Below are the code and all the weights of a small trained network. Each question names an input and a target symbol and asks about switching units off, where a switched-off unit gives its printed mean instead of its output.

import numpy as np


def w(rows, s, z=0):
    codes = np.array(rows[::2]) - 128.0
    scale = np.full(codes.shape[1], s)
    scale[-1] = z or s
    return codes * scale


def norm(h):
    return h / np.sqrt((h * h).mean(-1, keepdims=True) + 1e-5)


def f(y):
    return y / 2 * (1 + np.tanh(0.7978845608 * (y + 0.044715 * y**3)))


def softmax(a):
    e = np.exp(a - a.max(-1, keepdims=True))
    return e / e.sum(-1, keepdims=True)


def log_softmax(a):
    a = a - a.max(-1, keepdims=True)
    return a - np.log(np.exp(a).sum(-1, keepdims=True))


def net(x, mask):
    ids = ['ΔΘΛΠΣΦαβγεημτψω'.index(c) for c in x.split()]
    T = len(ids)
    res = E[ids] + P[:T]
    r = norm(res)
    for j in range(3):
        rows = slice(2 * j, 2 * j + 2)
        q, k, v = (r @ M[0][rows].T for M in (Q, K, V))
        z = softmax(np.where(np.tri(T) > 0, q @ k.T / 2**0.5, -1e9)) @ v
        o = O[0][rows]
        res = res + np.where(mask[j], z, o[:, -1]) @ o[:, :-1]
    y = f(norm(res) @ A[0][:, :-1].T + A[0][:, -1])
    res = res + np.where(mask[3:11], y, B[0][:, -1]) @ B[0][:, :-1]
    return log_softmax(norm(res)[-1] @ U[:, :-1].T + U[:, -1])


Q, K, V, O, A, B = {}, {}, {}, {}, {}, {}
E = w([
[124,118,176,130],'Δ',
[145,94,173,114],'Θ',
[178,141,72,170],'Λ',
[150,136,145,154],'Π',
[72,159,188,145],'Σ',
[119,173,116,178],'Φ',
[164,203,81,177],'α',
[102,177,4,175],'β',
[132,239,178,181],'γ',
[175,230,172,188],'ε',
[89,238,42,179],'η',
[161,132,87,67],'μ',
[49,89,116,150],'τ',
[20,10,162,53],'ψ',
[76,185,89,64],'ω',
],0.017)
P = w([
[81,75,99,193],'0',
[246,203,245,34],'1',
[91,94,116,155],'2',
[10,195,166,97],'3',
[232,217,202,18],'4',
[100,100,129,147],'5',
[29,204,153,109],'6',
],0.012)
Q[0] = w([
[3,148,168,236],'H0',
[185,164,125,78],'H0',
[176,117,151,83],'H1',
[70,95,157,119],'H1',
[122,91,153,175],'H2',
[156,98,124,179],'H2',
],0.027)
K[0] = w([
[4,183,109,111],'H0',
[196,145,153,108],'H0',
[183,112,140,94],'H1',
[97,91,158,110],'H1',
[124,112,146,148],'H2',
[135,102,128,197],'H2',
],0.032)
V[0] = w([
[93,99,129,143],'H0',
[78,146,110,110],'H0',
[89,83,149,98],'H1',
[182,137,133,98],'H1',
[229,62,48,115],'H2',
[206,93,183,248],'H2',
],0.014)
O[0] = w([
[148,125,123,152,118],'H0',
[129,122,98,181,196],'H0',
[183,26,114,128,111],'H1',
[174,121,146,87,100],'H1',
[180,182,93,39,48],'H2',
[254,101,67,210,2],'H2',
],0.01,0.0067)
A[0] = w([
[98,101,117,159,34],'N0',
[201,172,214,5,44],'N1',
[137,107,229,104,27],'N2',
[155,185,144,167,161],'N3',
[136,48,86,54,250],'N4',
[128,161,193,65,151],'N5',
[117,125,60,135,185],'N6',
[194,124,209,153,205],'N7',
],0.024,0.0023)
B[0] = w([
[157,104,136,154,158],'N0',
[129,251,76,55,251],'N1',
[120,194,109,140,182],'N2',
[145,161,173,160,175],'N3',
[97,161,205,133,158],'N4',
[82,116,109,52,233],'N5',
[109,120,91,73,151],'N6',
[126,110,135,38,166],'N7',
],0.035,0.014)
U = w([
[163,51,137,122,214],'Δ',
[170,66,222,67,94],'Θ',
[184,154,73,125,162],'Λ',
[207,91,116,131,196],'Π',
[132,83,151,187,177],'Σ',
[161,133,123,213,153],'Φ',
[163,180,137,195,96],'α',
[99,106,25,159,17],'β',
[148,143,210,174,82],'γ',
[171,150,233,143,93],'ε',
[69,174,78,213,3],'η',
[145,180,140,43,169],'μ',
[98,62,89,169,166],'τ',
[93,95,251,137,96],'ψ',
[11,65,147,109,13],'ω',
],0.013,0.0035)

Each question gives the input, a string of symbols that net reads in full, and the target symbol t.
The units are the heads (2 rows each of Q, K, V and O) and the neurons (one row each of A and B). Each row of codes is followed by its name. A weight is (code - 128) times the scale printed after its matrix; where a second scale follows, it is the last column's (O, A, B and U).
mask holds one flag per unit, heads first, then neurons. A switched-off unit (its flag False) gives its mean, the last column of its rows in O or B, instead of its output. The means were averaged over made-up inputs and are rounded, as every weight is.
A unit's drop is (log p(t) with every unit on - log p(t) with that unit switched off) / (log p(t) with every unit on - log p(t) with every unit switched off).
The circuit of an input: a set's keep is (log p(t) with only the set's units on - log p(t) with every unit switched off) / (log p(t) with every unit on - log p(t) with every unit switched off). Starting from all 11 units, units are removed one at a time, each time the one whose removal leaves the highest keep (on an exact tie, the one counted first), for as long as the keep stays at least 0.8.
units of the circuit, in order: the units of the circuit, biggest drop first
most important unit: the unit with the biggest drop
top k neurons: the k neurons with the biggest drops, biggest first
heads that matter: for each layer, one digit per head in row order, 1 if its drop is at least 0.15 and else 0, layers parted by /
drop when u is switched off: that unit's drop, to one decimal
input Λ Δ ψ Θ ω η, target η: units of the circuit, in order => N5; N1; N4
input α μ τ Δ η β, target β: most important unit => N6
input ω ψ Δ ω, target ω: units of the circuit, in order => N1; H2
input Θ μ ε, target ε: units of the circuit, in order => N3; N1; N5
input μ Δ Θ, target Θ: units of the circuit, in order => H2; N1; N7; N5
input β β ψ, target ψ: top 2 neurons => N1; N4
input Φ Σ ω Δ, target ω: top 3 neurons => N1; N3; N4
input Π η γ β, target η: heads that matter => 010
input μ γ τ Λ β β, target β: top 2 neurons => N1; N6
input η Σ ω Φ, target ω: top 2 neurons => N1; N3
input Λ μ η Φ ω Δ Φ, target ω: top 2 neurons => N1; N2
input η Δ β β ψ ω Λ, target ω: top 3 neurons => N1; N2; N3
input τ Θ β Θ μ Θ ω, target ω: heads that matter => 110
input μ Θ ω Θ, target ω: most important unit => H2
input ε ω ω Π Δ Θ, target Θ: top 4 neurons => N1; N7; N4; N5
input α ψ Λ, target Λ: drop when H2 is switched off => 2.4
input α α Λ α Δ Λ τ, target τ: drop when N1 is switched off => 0.7
input η ψ Θ β, target η: drop when N3 is switched off => -0.1
